Below is a small trained network, with its code and all its weights. Each question gives an input and a class and asks what happens when units are switched off, that is, made to give their printed mean instead of their output.

import numpy as np


def w(rows, s, z=0):
    codes = np.array(rows[::2]) - 128.0
    scale = np.full(codes.shape[1], s)
    scale[-1] = z or s
    return codes * scale


def f(y):
    return np.maximum(y, 0)


def log_softmax(a):
    a = a - a.max(-1, keepdims=True)
    return a - np.log(np.exp(a).sum(-1, keepdims=True))


def net(x, mask):
    res = np.array(x, float).reshape(1, 8) / 4 @ E
    y = f(res @ A[0][:, :-1].T + A[0][:, -1])
    res = res + np.where(mask, y, B[0][:, -1]) @ B[0][:, :-1]
    return log_softmax(res[-1] @ U[:, :-1].T + U[:, -1])


A, B = {}, {}
E = w([
[130,130,129,129,127,128,125],'x0',
[128,128,129,122,127,129,127],'x1',
[129,128,126,129,127,130,129],'x2',
[127,126,129,127,127,126,128],'x3',
[2,164,133,135,185,192,119],'x4',
[198,68,139,144,170,222,129],'x5',
[128,130,127,127,127,129,126],'x6',
[169,211,226,44,235,104,96],'x7',
],0.007)
A[0] = w([
[104,117,100,147,127,183,141,141],'N0',
[173,167,133,109,141,30,143,151],'N1',
[227,81,141,120,187,189,125,214],'N2',
[119,120,115,133,123,149,130,125],'N3',
[74,159,131,118,152,137,128,182],'N4',
[43,146,116,124,100,47,137,215],'N5',
[157,174,179,98,231,156,108,194],'N6',
[135,145,144,113,138,71,130,144],'N7',
[24,161,116,142,91,31,121,110],'N8',
[99,99,102,147,134,198,131,134],'N9',
[59,168,121,86,155,144,138,207],'N10',
[204,113,110,139,98,111,120,182],'N11',
[142,143,141,122,136,77,109,144],'N12',
[157,153,133,125,141,87,115,145],'N13',
[143,149,162,98,195,150,120,178],'N14',
[211,113,149,121,150,186,126,26],'N15',
[115,104,110,152,95,114,122,171],'N16',
[151,161,170,111,237,145,115,1],'N17',
[107,109,125,139,124,177,135,132],'N18',
[97,65,98,143,46,101,134,125],'N19',
[124,122,134,132,116,119,149,110],'N20',
[99,140,145,112,119,145,121,87],'N21',
[183,167,144,91,132,2,130,164],'N22',
[28,162,129,82,166,155,125,9],'N23',
[114,125,111,143,121,172,137,141],'N24',
[17,165,145,155,186,150,113,159],'N25',
[150,168,193,101,200,140,120,53],'N26',
[129,135,130,129,128,143,125,118],'N27',
[102,102,111,141,132,191,127,134],'N28',
[220,90,111,124,87,102,122,185],'N29',
[106,112,109,133,131,164,140,128],'N30',
[95,89,130,152,128,201,129,141],'N31',
[211,78,137,137,79,115,124,66],'N32',
],0.0089,0.0058)
B[0] = w([
[117,135,173,133,133,168,97,172],'N0',
[109,122,214,144,137,169,84,192],'N1',
[125,132,25,113,84,203,139,237],'N2',
[127,138,149,129,128,137,115,143],'N3',
[130,128,100,118,110,173,119,193],'N4',
[140,132,140,136,162,21,162,225],'N5',
[125,125,155,145,164,5,148,255],'N6',
[121,137,179,136,133,152,109,166],'N7',
[163,121,12,106,109,117,177,202],'N8',
[121,126,196,129,123,170,92,177],'N9',
[122,111,90,126,104,197,109,215],'N10',
[128,133,112,122,145,53,155,199],'N11',
[120,125,174,141,134,152,115,163],'N12',
[105,116,165,140,135,145,112,164],'N13',
[123,128,148,144,150,53,149,213],'N14',
[128,145,139,129,152,32,154,157],'N15',
[136,136,85,119,124,153,136,182],'N16',
[141,128,18,109,80,191,148,180],'N17',
[120,133,165,129,127,157,104,160],'N18',
[148,138,45,109,146,90,173,206],'N19',
[123,134,121,126,138,117,121,133],'N20',
[132,114,133,149,145,107,139,137],'N21',
[102,116,240,147,148,185,65,215],'N22',
[137,140,142,139,155,11,165,169],'N23',
[125,120,162,128,133,154,103,161],'N24',
[165,121,42,113,97,150,160,225],'N25',
[153,125,38,110,85,133,170,189],'N26',
[124,124,129,133,124,132,127,132],'N27',
[117,129,179,132,133,168,96,171],'N28',
[129,143,85,125,146,36,170,217],'N29',
[124,123,156,127,135,155,105,155],'N30',
[117,133,199,126,117,171,90,180],'N31',
[129,135,44,117,107,169,148,174],'N32',
],0.018,0.0085)
U = w([
[145,152,133,147,194,14,167,2],'0',
[163,121,45,93,26,194,147,255],'1',
[79,121,255,164,143,188,11,184],'2',
],0.0078,0.00051)

Each question gives the input, the list of numbers given to net, and the class t.
The units are the neurons (one row each of A and B). Each row of codes is followed by its name. A weight is (code - 128) times the scale printed after its matrix; where a second scale follows, it is the last column's (A, B and U).
mask holds one flag per neuron, in row order. A switched-off neuron (its flag False) gives its mean, the last column of its row in B, instead of its output. The means were averaged over made-up inputs and are rounded, as every weight is.
A unit's drop is (log p(t) with every unit on - log p(t) with that unit switched off) / (log p(t) with every unit on - log p(t) with every unit switched off).
The circuit of an input: a set's keep is (log p(t) with only the set's units on - log p(t) with every unit switched off) / (log p(t) with every unit on - log p(t) with every unit switched off). Starting from the 12 units with the biggest drops (on a tie, the unit counted first), units are removed one at a time, each time the one whose removal leaves the highest keep (on an exact tie, the one counted first), for as long as the keep stays at least 0.8.
circuit, biggest first: the units of the circuit, biggest drop first
most important unit: the unit with the biggest drop
k most important neurons: the k neurons with the biggest drops, biggest first
drop of u: that unit's drop, to one decimal
input [-2,-4,-1,-2,-3,-7,0,7], class 2: circuit, biggest first : [N22]
input [4,8,7,-8,6,-8,-2,0], class 1: 2 most important neurons : [N25; N10]
input [-7,4,-3,2,8,3,-7,8], class 1: 2 most important neurons : [N17; N25]
input [7,6,3,-2,6,3,6,7], class 1: 2 most important neurons : [N17; N26]
input [1,-6,-6,-6,2,4,-3,4], class 1: 3 most important neurons : [N2; N5; N17]
input [8,-6,5,6,2,4,3,3], class 1: 2 most important neurons : [N2; N5]
input [-1,1,-6,-2,5,8,-6,7], class 1: 3 most important neurons : [N17; N2; N26]
input [5,5,7,2,-7,-1,-8,-8], class 0: 3 most important neurons : [N29; N2; N11]
input [7,-4,-8,-5,-2,-6,-3,-7], class 0: 2 most important neurons : [N5; N2]
input [3,5,8,3,4,-7,4,0], class 1: drop of N10 : 1.0
input [-7,-8,2,2,-7,-6,-8,3], class 2: drop of N22 : 0.3
input [3,-6,-6,-1,7,2,-3,8], class 1: drop of N5 : 0.3
input [-8,0,-3,-3,7,2,-5,-3], class 2: drop of N16 : 0.0
input [-1,6,-4,6,-4,-8,0,-7], class 0: most important unit : N5
